[ 35  18 -26 -43  18  -8 -16  33  21  26 -41 -22 -16  35   7  16   3   9
  57  14   0  32   2] = gaf
[-21  56  56  41   0 -50  24  53 -29  29 -32  53  27 -17  45 -22 -15  31
 -52  32  51  45  15] = Vakun
[  6  22 -53  36 -44   0 -17  53  29 -12  54  34  11 -45   4 -20   2  43
 -38 -40  43  33   4] = kaza
[-14  47  12 -44  -1 -33 -52  -8  43 -38 -51 -30   5 -12 -25 -30   3  10
  57  15 -11  44  15] = lifo
[-21  56  56  41   0 -50  24  53 -29  29 -32 -22  27 -17  45  16 -15  31
 -52  32  51  45  15] = gid
diff lifo: [-14  47  12 -44  -1 -33 -52  -8  43 -38 -51 -30   5 -11 -25 -30   3  10
  57  15 -11  44  15] => 13, [-12]
tail: [ 9 57 14] => [ 0 32  2]
tail: [  4 -20] => [  2  43 -38 -40  43  33   4]
tail: [3 9] => [57 14  0 32  2]

[  1   1 -21 -10] = vubog
[-27 -27 -27 -27] = saz
[-5 32 15  8] = tozi
[-28  25 -23 -28] = Mozuf
[  4 -15 -36  -5] = Vupus
[ 34 -44 -28  -1] = tubi
diff Vupus: [  4 -15 -36  -4] => 3, [-5]
again vubog:  => [1]
again saz:  => [-27]
asked: [-28  25 -23 -28] => Mozuf
again Mozuf:  => [-28]
diff tubi: [ 35 -44 -28  -1] => 0, [34]

[  8  -9 -13 -17 -17]  dob
[11 11 30 30  2]  Sev
[  6   0   0  -7 -43]  mego
[-10  -5  17 -28  12]  tur
[  8  -9 -13 -17 -11]  sezak
[-4  6 24  8 13]  zudus
[ 23 -16   5  -1   5]  Luk
diff zudus: [-4  5 24  8 13] => 1, [6]
diff mego: [  7   0   0  -7 -43] => 0, [6]

[ 13   0  20   9 -21  20 -18   0  -2 -10  13   3]  zapo
[  0  21 -33  -3 -17 -41  15  20 -14 -29   3  13]  mebuv
[ -5 -27  16  14   4  17 -12  32 -10   1 -36  -6]  tas
[  2  17 -30  -5   5 -36  22 -21   4  -6  11   6]  bal
[  4  21 -32 -19   5 -37  27  -9  -3  -3  17   6]  mopu
[  1  21 -34 -14   6 -31  21  -2   4  -2   5   2]  pip
[ 19 -18  28  10  15   2  10  10   1   7  10 -11]  ven
[ -2  18 -33  -3   0 -29  18 -38   7  -6  26   7]  vodu
[  3  41 -16 -15 -18   9 -14  15  18  -9  16 -11]  soku
[-13   0   1 -12 -10  -2 -16  18 -26  -5  -9  16]  kap
diff tas: [ -5 -27  16  14   4  17 -12  32 -10   0 -36  -6] => 9, [1]
again ven:  => [10]
tail: [ 20 -14 -29] => [ 3 13]
diff kap: [-13   0   1 -12 -10  -2 -16  18 -26  -5 -10  16] => 10, [-9]
asked: [ 13   0  20   9 -21  20 -18   0  -2 -10  13   3] => zapo
diff vodu: [ -2  18 -33  -3   0 -29  18 -38   7  -6  27   7] => 10, [26]
asked: [  0  21 -33  -3 -17 -41  15  20 -14 -29   3  13] => mebuv

[-29  12   0 -22  16  47 -11   4  33]  sigi
[ 0  0  0 -1  0  9  0  0  0]  zoz
[-29  12   1 -22  19  35 -20  17 -17]  Zumo
[-15  12   1 -22  19  35 -20  17 -17]  kar
again zoz:  => [0]
tail: [-29  12   1 -22] => [ 19  35 -20  17 -17]

[-10 -21  12 -35 -51  -4  39 -50  57 -15   7  50  -9 -27 -54 -33 -55  25
 -56   9  -6   4  45  49  37  31 -23  13  -5  51  -9   3   4  41] = nimo
[ 21 -18  38 -43  35  36  39  11  31  38  40  -2 -28  42 -56   1 -35  17
 -45 -57  16 -43  -9 -50  48  39   8  27 -25 -11 -30 -34  28  23] = rik
[ 30 -28  -2  23  48  58  18  50  51  29 -43 -26   7 -53 -15 -36 -20   9
   6  29  12  49 -33 -14 -44 -20  -8  57 -23   7 -24  31  13  -4] = boka
[ 44 -21  13  24  50 -54 -26 -15  41  35   0 -21  -4  43  -6 -30   6 -27
  28  32  -8 -36  23  26  13  41  -9 -47   4  20   7  34   0 -48] = Lur
[-53   2 -38  20  -2 -44  -7  14  35  52  43   6  18 -32  30  14  16 -49
  33   1 -56  15  24  50 -20  12   8 -27  49  28   6   2  40  13] = kese
[ 30 -28  -2  23  48  58  18  50  51  29 -43 -26   7 -53 -15 -36 -20   9
   6  29  12  49 -33 -14 -44 -20  -8  57  10   8  33 -31  -7 -25] = Rafop
tail: [26 13] => [ 41  -9 -47   4  20   7  34   0 -48]
tail: [-21  13] => [ 24  50 -54 -26 -15  41  35   0 -21  -4  43  -6 -30   6 -27  28  32  -8
 -36  23  26  13  41  -9 -47   4  20   7  34   0 -48]

[-50 -49   9 -33  37 -28 -36]  mure
[ 52 -50  37 -36  42 -52 -43]  vokub
[ 13 -49  37 -36  10  17  -5]  Dugef
[-50 -50   9 -45  42 -54 -38]  Tik
[ 42 -46  37 -36  42 -53 -43]  Sepot
tail: [-36  42 -53] => [-43]
tail: [-50  37 -36] => [ 42 -52 -43]
tail: [-33  37] => [-28 -36]
tail: [ 42 -53] => [-43]
diff Sepot: [ 43 -46  37 -36  42 -53 -43] => 0, [42]
again Tik:  => [-50]
tail: [-50 -50   9] => [-45  42 -54 -38]

[-12  10  15  10] -> zofep
[  0  -6 -54 -29] -> seran
[ 1  2 -1 32] -> Mele
[-13  27   0  13] -> rol
[-6 -3 21 16] -> nef
[  7 -14  11 -12] -> Fital
[-12  10   3   5] -> nafev
[  2   7 -11   7] -> famu
[-19 -29   8  19] -> Ladek
[-19 -29   8   5] -> vol
[-8  1  6  5] -> mab
[ 36  -6  10 -18] -> Ves
diff Ladek: [-20 -29   8  19] => 0, [-19]
diff vol: [-19 -29   8   4] => 3, [5]
again famu:  => [7]

[ 26   3 -14  22   8  19 -24 -20  10 -16  34  43] -> dekof
[-37 -20  12  10  17 -17  18 -34  40  30   5 -14] -> Lusig
[-16  14 -35   0  16  -6 -16 -30 -30   5  -7  24] -> kef
[-28  38 -15  18   4 -37  38 -30 -28   8   1 -11] -> tobur
[-16  14 -35   0  16  -6 -16 -30 -30   5 -33 -21] -> Buzut
[ 14  32  -6 -19 -20 -34  -2   6 -23  26 -29 -26] -> Bimor
[  7 -23  13  -9 -41  15  12  29 -39  43 -12   5] -> mokuf
[ 14 -38 -24 -10 -32  20  -9   3 -27   0 -28  -3] -> vapu
[-41  34 -39 -37  -7   0  19 -45 -13  31   5  44] -> vit
[-20  15  19 -31  45   1  -7 -38  33  30  28  13] -> Zepa
[-20  15  19 -31 -23   1  -7 -27 -23 -42 -23 -38] -> Gal
[-28 -28 -15  18   4 -37  38 -30 -28   8 -45 -11] -> Fove
again Gal:  => [-23]
diff Gal: [-20  16  19 -31 -23   1  -7 -27 -23 -42 -23 -38] => 1, [15]
diff Fove: [-28 -28 -16  18   4 -37  38 -30 -28   8 -45 -11] => 2, [-15]
diff Lusig: [-37 -20  12  10  17 -17  19 -34  40  30   5 -14] => 6, [18]
diff vit: [-41  34 -39 -37  -7   0  19 -45 -13  31   5  43] => 11, [44]
again Fove:  => [-28]
diff Zepa: [-20  15  19 -31  45   2  -7 -38  33  30  28  13] => 5, [1]

[ 14  11 -47  20 -56  20 -41 -39 -52 -45 -45 -44 -48  16 -10 -14] : pinef
[ 14  11 -47  20 -56  20 -41 -39 -52 -45 -45 -44 -48  16  13   7] : Nep
[-26 -17  54 -16  49 -11  24  48  45  54  56  49  39 -16 -12  -4] : pasef
[ 28  30 -48  13 -45  24 -50 -42 -49 -50 -46 -43 -36  16  22  31] : nutof
[-26 -17  54 -13  49 -11  24  48  49  54  56  49  44 -16 -12  -4] : sipem
[ 33  36 -37  24 -43  32 -50 -42 -50 -32 -40 -32 -52  32  27  21] : rina
[ 10   8 -39  21 -47  12 -51 -37 -44 -49 -46  12 -48  23  10  17] : vamuf
again nutof:  => [-50]
asked: [ 14  11 -47  20 -56  20 -41 -39 -52 -45 -45 -44 -48  16  13   7] => Nep
diff vamuf: [ 10   8 -40  21 -47  12 -51 -37 -44 -49 -46  12 -48  23  10  17] => 2, [-39]
tail: [ 12 -51 -37] => [-44 -49 -46  12 -48  23  10  17]
asked: [ 28  30 -48  13 -45  24 -50 -42 -49 -50 -46 -43 -36  16  22  31] => nutof
diff rina: [ 32  36 -37  24 -43  32 -50 -42 -50 -32 -40 -32 -52  32  27  21] => 0, [33]
tail: [-50 -42 -49] => [-50 -46 -43 -36  16  22  31]

[  6  41 -12 -44 -13  37  22  12   0  22  -1  24  10 -13  24  20   4   8
  30  12  12  28  15  -8   4   1 -17  19 -14  15  -3  -3  -6  40  27  16
  13  -9   3 -21  24  20  10] -> zenu
[  6  41 -12 -43 -12  37  21  12   0  22  -1  23  10 -13  24  20   4   8
  30  12  11  28  13  -8   4   1 -17  19 -14  14  -3  -3  -6  39  26  15
  13  -9   3 -20  23  20  10] -> Zumi
[  6  41 -12 -44 -12  37  21  12  -1  22  -1  23  10 -12  24  20   5   8
  30  12  12  28  14  -7   4   1 -17  20 -14  14  -3  -3  -7  39  27  16
  13  -8   3 -20  23  20  10] -> bomu
[  7  42 -12 -43 -11  37  23  13   0  22  -3  22  10 -13  25  20   4   9
  31  11  10  28  14  -7   4   0 -18  19 -14  13  -1  -4  -6  38  26  16
  12  -7   5 -18  24  20  10] -> Vel
[  6  37 -10 -40 -12  34  18  10   0  21   3  23   9  -9  21  19   5   7
  26  12  13  26  12  -7   4   3 -13  19 -12  15  -4   0  -5  37  26  15
  14  -8   2 -18  21  18  10] -> galep
[ -5 -22   1  17   2 -19 -10  -8  -1 -13  -8 -13  -6  -1 -11 -12  -6  -5
 -14  -8 -12 -14 -10  -1  -5  -8   2 -14   1 -12   2  -4   0 -23 -18 -10
 -10   0 -19   7 -13 -14 -10] -> Kuz
[ -5 -21   0  14   0 -18 -11  -9  -2 -12  -7 -12  -7  -1 -11 -12  -6  -6
 -14  -8 -11 -13 -10  -2  -5  -8   1 -12   0 -11   0  -4  -1 -21 -16  -9
  -9  -1  -4   5 -13 -13  -9] -> bodun
[ -5 -19   0  12   0 -17 -11  -9  -3 -12  -6 -11  -7  -1 -11 -11  -6  -7
 -14  -8 -10 -13 -10  -2  -5  -7   1 -12   0 -11  -1  -3  -1 -19 -15  -9
  -9  -2  -5   4 -12 -13  -9] -> fudu
asked: [  6  41 -12 -44 -12  37  21  12  -1  22  -1  23  10 -12  24  20   5   8
  30  12  12  28  14  -7   4   1 -17  20 -14  14  -3  -3  -7  39  27  16
  13  -8   3 -20  23  20  10] => bomu
diff fudu: [ -5 -19   0  12   0 -17 -11  -9  -3 -12  -6 -11  -7  -1 -11 -11  -6  -7
 -14  -8 -10 -13 -10  -2  -5  -7   1 -12   0 -11  -1  -3   0 -19 -15  -9
  -9  -2  -5   4 -12 -13  -9] => 32, [-1]
asked: [  6  41 -12 -44 -13  37  22  12   0  22  -1  24  10 -13  24  20   4   8
  30  12  12  28  15  -8   4   1 -17  19 -14  15  -3  -3  -6  40  27  16
  13  -9   3 -21  24  20  10] => zenu
tail: [ 0 -5] => [ 37  26  15  14  -8   2 -18  21  18  10]
tail: [ 10 -13  25  20] => [  4   9  31  11  10  28  14  -7   4   0 -18  19 -14  13  -1  -4  -6  38
  26  16  12  -7   5 -18  24  20  10]
diff fudu: [ -5 -19   0  12   0 -17 -11  -9  -2 -12  -6 -11  -7  -1 -11 -11  -6  -7
 -14  -8 -10 -13 -10  -2  -5  -7   1 -12   0 -11  -1  -3  -1 -19 -15  -9
  -9  -2  -5   4 -12 -13  -9] => 8, [-3]

[  6   0  10   6 -11] -> vuru
[ -1  -1  13  -1 -35] -> Lifar
[  6  -3  18  22 -34] -> vizod
[  7  -2  26  30 -50] -> Borib
[  9 -32 -32  14 -32] -> Pido
[10  3 10 18 10] -> fes
[ 18   1  19  13 -31] -> tos
tail: [10  3 10 18] => [10]
again Lifar:  => [-1]
again Pido:  => [-32]
again fes:  => [10]

[ 33  42  41 -41] -> sefil
[ 33  41  41 -41] -> bured
[-31 -39 -39 -39] -> Fas
[ 30  35  34 -37] -> Kepo
[ 29  36  36 -36] -> nanur
[ 37  45  45 -45] -> tonu
diff Fas: [-31 -40 -39 -39] => 1, [-39]
again nanur:  => [36]
tail: [35 34] => [-37]
tail: [30 35 34] => [-37]
again Fas:  => [-39]

[ 18  -8  13  18 -50 -23  -9] : mamuk
[  3  -8  13  18  41 -23  -9] : nak
[ 17  -8  13  18  41 -23  -9] : puz
again mamuk:  => [18]
tail: [ 13  18 -50 -23] => [-9]
tail: [18 -8] => [ 13  18 -50 -23  -9]
diff nak: [  3  -8  12  18  41 -23  -9] => 2, [13]
diff mamuk: [ 18  -8  13  18 -51 -23  -9] => 4, [-50]

[-4  7  6 -5] = muk
[ -3   5 -25 -12] = bim
[ 10  10 -29  10] = teg
[ 10 -29 -29 -11] = pofuf
again pofuf:  => [-29]
diff bim: [ -3   5 -25 -13] => 3, [-12]
tail: [-4  7  6] => [-5]
tail: [ 10 -29 -29] => [-11]
again teg:  => [10]
tail: [ 10  10 -29] => [10]
diff bim: [ -3   4 -25 -12] => 1, [5]

[ -8 -29  -1  10 -25  13   5 -13 -12  -8  13] : Tiko
[ -1  -2  -8   1  -2  -8   5  -2  -5  15 -16] : vap
[ -8 -29  -2  10 -25  13   5 -13 -12  -9  13] : gakes
[  9  23  38 -12  37 -16  -6 -15  38   9 -34] : gis
[ -2   1  -9  28  -2  -9 -10  -9   6  -9  15] : vaki
[ 30  -5   0   3  12   9  -9  48 -26   5 -28] : vazim
[ -4  21   9  -5  10 -11  10   9  -4  -3  -3] : tivev
again gakes:  => [13]
tail: [-29  -2] => [ 10 -25  13   5 -13 -12  -9  13]
asked: [ 30  -5   0   3  12   9  -9  48 -26   5 -28] => vazim
asked: [ -2   1  -9  28  -2  -9 -10  -9   6  -9  15] => vaki
diff vaki: [ -2   1  -9  28  -2  -9 -11  -9   6  -9  15] => 6, [-10]
asked: [  9  23  38 -12  37 -16  -6 -15  38   9 -34] => gis
diff tivev: [ -4  21   9  -5  10 -11  10  10  -4  -3  -3] => 7, [9]

[  3  -2  -9 -15   4 -19  -9  23  45 -16   7   7  11 -10  11  -7   8   5
 -13  -8   2   1   4   0  -6  -1 -47 -10  -9   0  22   0  29 -29 -11 -19
 -39   7]  govo
[ -4  -9   8 -10   3  -1   6   7  17   5   3   0  12  -6  12   3   0   5
  -4  -1  -3  -6  -4   7   0  -2 -28  -3  -1   8   4   3  15  -9 -28  -2
  -1   2]  naz
[ -2  16 -22  11  -7 -23  -7   6  49  -4   9  14  -3  -6   8   2 -16   7
 -10   4  17  17  20   5  36 -24 -26   0 -19  -5  32 -18   2 -33  41 -23
 -18  -7]  Miro
[ -1   7   3  -8   4   4  -7   6  48   6  -5  -3  17   3   0  -1   5  -1
 -18  15   6  -2 -10   2  10 -29 -10  -3   2   2   1  -7   5 -18 -19  -1
  19   9]  dini
asked: [ -1   7   3  -8   4   4  -7   6  48   6  -5  -3  17   3   0  -1   5  -1
 -18  15   6  -2 -10   2  10 -29 -10  -3   2   2   1  -7   5 -18 -19  -1
  19   9] => dini
diff Miro: [ -2  16 -22  11  -7 -23  -7   6  49  -4   9  14  -3  -6   8   2 -16   7
 -10   3  17  17  20   5  36 -24 -26   0 -19  -5  32 -18   2 -33  41 -23
 -18  -7] => 19, [4]
asked: [ -2  16 -22  11  -7 -23  -7   6  49  -4   9  14  -3  -6   8   2 -16   7
 -10   4  17  17  20   5  36 -24 -26   0 -19  -5  32 -18   2 -33  41 -23
 -18  -7] => Miro
tail: [-7  6 49] => [ -4   9  14  -3  -6   8   2 -16   7 -10   4  17  17  20   5  36 -24 -26
   0 -19  -5  32 -18   2 -33  41 -23 -18  -7]
diff dini: [ -1   7   3  -8   4   4  -7   6  48   6  -5  -3  17   3   0  -1   5  -1
 -18  15   6  -2 -10   1  10 -29 -10  -3   2   2   1  -7   5 -18 -19  -1
  19   9] => 23, [2]

[ 2 -1 -2 -1 13  2] : rumo
[-50  -1  -2  -1  13   2] : vun
[ 17 -11  11 -16  22  16] : rugu
[ 2 13 -1 -1 -1  2] : pum
diff rumo: [ 2 -1 -1 -1 13  2] => 2, [-2]
diff rugu: [ 17 -11  11 -16  21  16] => 4, [22]
diff vun: [-49  -1  -2  -1  13   2] => 0, [-50]
asked: [ 2 -1 -2 -1 13  2] => rumo
diff rugu: [ 17 -11  12 -16  22  16] => 2, [11]
again vun:  => [-1]

[-5 -3  3 -8 -7  4 -8 -2 -2 -4 -3  1  3 -8 -4 -7 -7 -9 -7 -6 -6 -7 -5 -5
 -5 -3 -5 -4 -3 -5 -7 -1 -1 -8  4 -3 -8 -6] : bifif
[ 12  -2  -9  17  17 -10  42  -6  -4   1  -1  -5  -9  46   3  30  20  58
  23   5  18  15   4  14  13  -6   5   5   0  -1  27  -5  -5  16  -9  -2
  41   6] : mavit
[-5 -2  5 -8 -7  6 -9  0 -1 -4 -3  2  5 -9 -4 -7 -7 -9 -8 -6 -6 -8 -5 -6
 -5 -2 -5 -4 -2 -4 -8  0  0 -8  7 -2 -9 -6] : tulir
[ 28  -4  -8  -4   4  -8  32  -7  -1  -2  -3  14  -7  55   1  46   6  51
  10  -6  16  -4  -2  18  19 -10   0  11   2  -9  18   1   0  -8  -8  -5
   0  -3] : febom
[13 -3 -9 16 16 -9 41 -6 -4  1  0 -4 -9 44  3 29 18 54 22  5 16 14  4 13
 12 -5  5 -5 -2 -2 26 -4 -4 14 -9 -2 40  6] : Kuru
[ 14  -3  -9  16  16 -10  43  -6  -3   0  -1  -4  -9  48   3  32  19  59
  22   4  18  13   3  15  13  -6   5   6   0  -3  26  -5  -5  13  -9  -3
  41   5] : pefig
[ 14  -3  -9  15  15 -10  42  -6  -4   1  -1  -4  -9  47   3  32  19  57
  22   4  17  13   3  14  13  -6   4   5   0  -3  26  -5  -4  13  -9  -3
  41   5] : gepi
[ 14  -3   4  15  15 -10  42  -6  -4   1  -1  -4  -9  47   3  32  19  57
  22   4  17  13   4  14  13  -6   4   5   0  -3  26  -5  -4  13  -9  -3
  41   5] : korit
[16 -3 -9 13 14 -9 43 -7 -4  0 -1 -3 -9 49  3 34 17 57 22  3 17 10  3 15
 14 -7  4  6  0 -4 27 -4 -4 10 -9 -3 42  5] : nimad
[11 -2 -9 17 16 -9 37 -5 -3  2  0 -5 -8 40  4 26 19 52 21  5 16 16  4 12
 13 -4  5  5  1  1 25 -5 -4 17 -9 -1 37  6] : per
diff mavit: [ 12  -2  -9  17  17 -10  42  -6  -4   1  -1  -5  -9  46   3  30  20  58
  23   5  18  15   4  14  13  -6   5   5   0  -1  27  -5  -5  16  -9  -2
  40   6] => 36, [41]
diff tulir: [-5 -2  5 -8 -7  6 -9  0 -1 -4 -3  2  5 -9 -4 -7 -7 -9 -8 -6 -7 -8 -5 -6
 -5 -2 -5 -4 -2 -4 -8  0  0 -8  7 -2 -9 -6] => 20, [-6]
asked: [-5 -3  3 -8 -7  4 -8 -2 -2 -4 -3  1  3 -8 -4 -7 -7 -9 -7 -6 -6 -7 -5 -5
 -5 -3 -5 -4 -3 -5 -7 -1 -1 -8  4 -3 -8 -6] => bifif
diff gepi: [ 14  -3  -9  15  15 -10  42  -6  -4   1  -1  -4  -9  47   3  32  19  57
  23   4  17  13   3  14  13  -6   4   5   0  -3  26  -5  -4  13  -9  -3
  41   5] => 18, [22]
asked: [16 -3 -9 13 14 -9 43 -7 -4  0 -1 -3 -9 49  3 34 17 57 22  3 17 10  3 15
 14 -7  4  6  0 -4 27 -4 -4 10 -9 -3 42  5] => nimad
tail: [4 6 0] => [-4 27 -4 -4 10 -9 -3 42  5]

[  5   0  15  -5  20   4  17  20  20  34   6 -29  20]  Zupo
[ 10   6   0  -2  16 -38  39 -20  21  21 -21 -24  -3]  zunus
[ -6  -6   5   2  -5   2 -14  22  -6  11  18  19 -22]  bul
[ -6  -6   5   2  -5   2 -14  22  -6  11 -26  19 -22]  Nanut
[ 10   6  -1  -1  19 -48  19 -30  23  19 -29 -28  -7]  Fuv
[  5 -13   4  -6   4 -20  11  12  -6  15 -16   2 -20]  tola
[ -4   1  -7  -1   2   2 -18  10 -10   4  -3  18 -32]  Gan
[  1  -1   0  -5   7   3   2   6  -5   9 -11 -15  -5]  Babuv
[-10 -11  -5   6  -7  -5 -11  16 -11  11   7  25 -25]  gizem
[-10 -11  -5   6 -11 -10 -11 -11 -11 -11   7 -10 -10]  vabib
again Zupo:  => [20]
again Babuv:  => [-5]
again Gan:  => [2]
tail: [6 0] => [ -2  16 -38  39 -20  21  21 -21 -24  -3]
diff Babuv: [  1  -1   0  -5   7   3   3   6  -5   9 -11 -15  -5] => 6, [2]
asked: [ -4   1  -7  -1   2   2 -18  10 -10   4  -3  18 -32] => Gan
diff Fuv: [ 10   6  -1  -1  19 -48  19 -30  22  19 -29 -28  -7] => 8, [23]

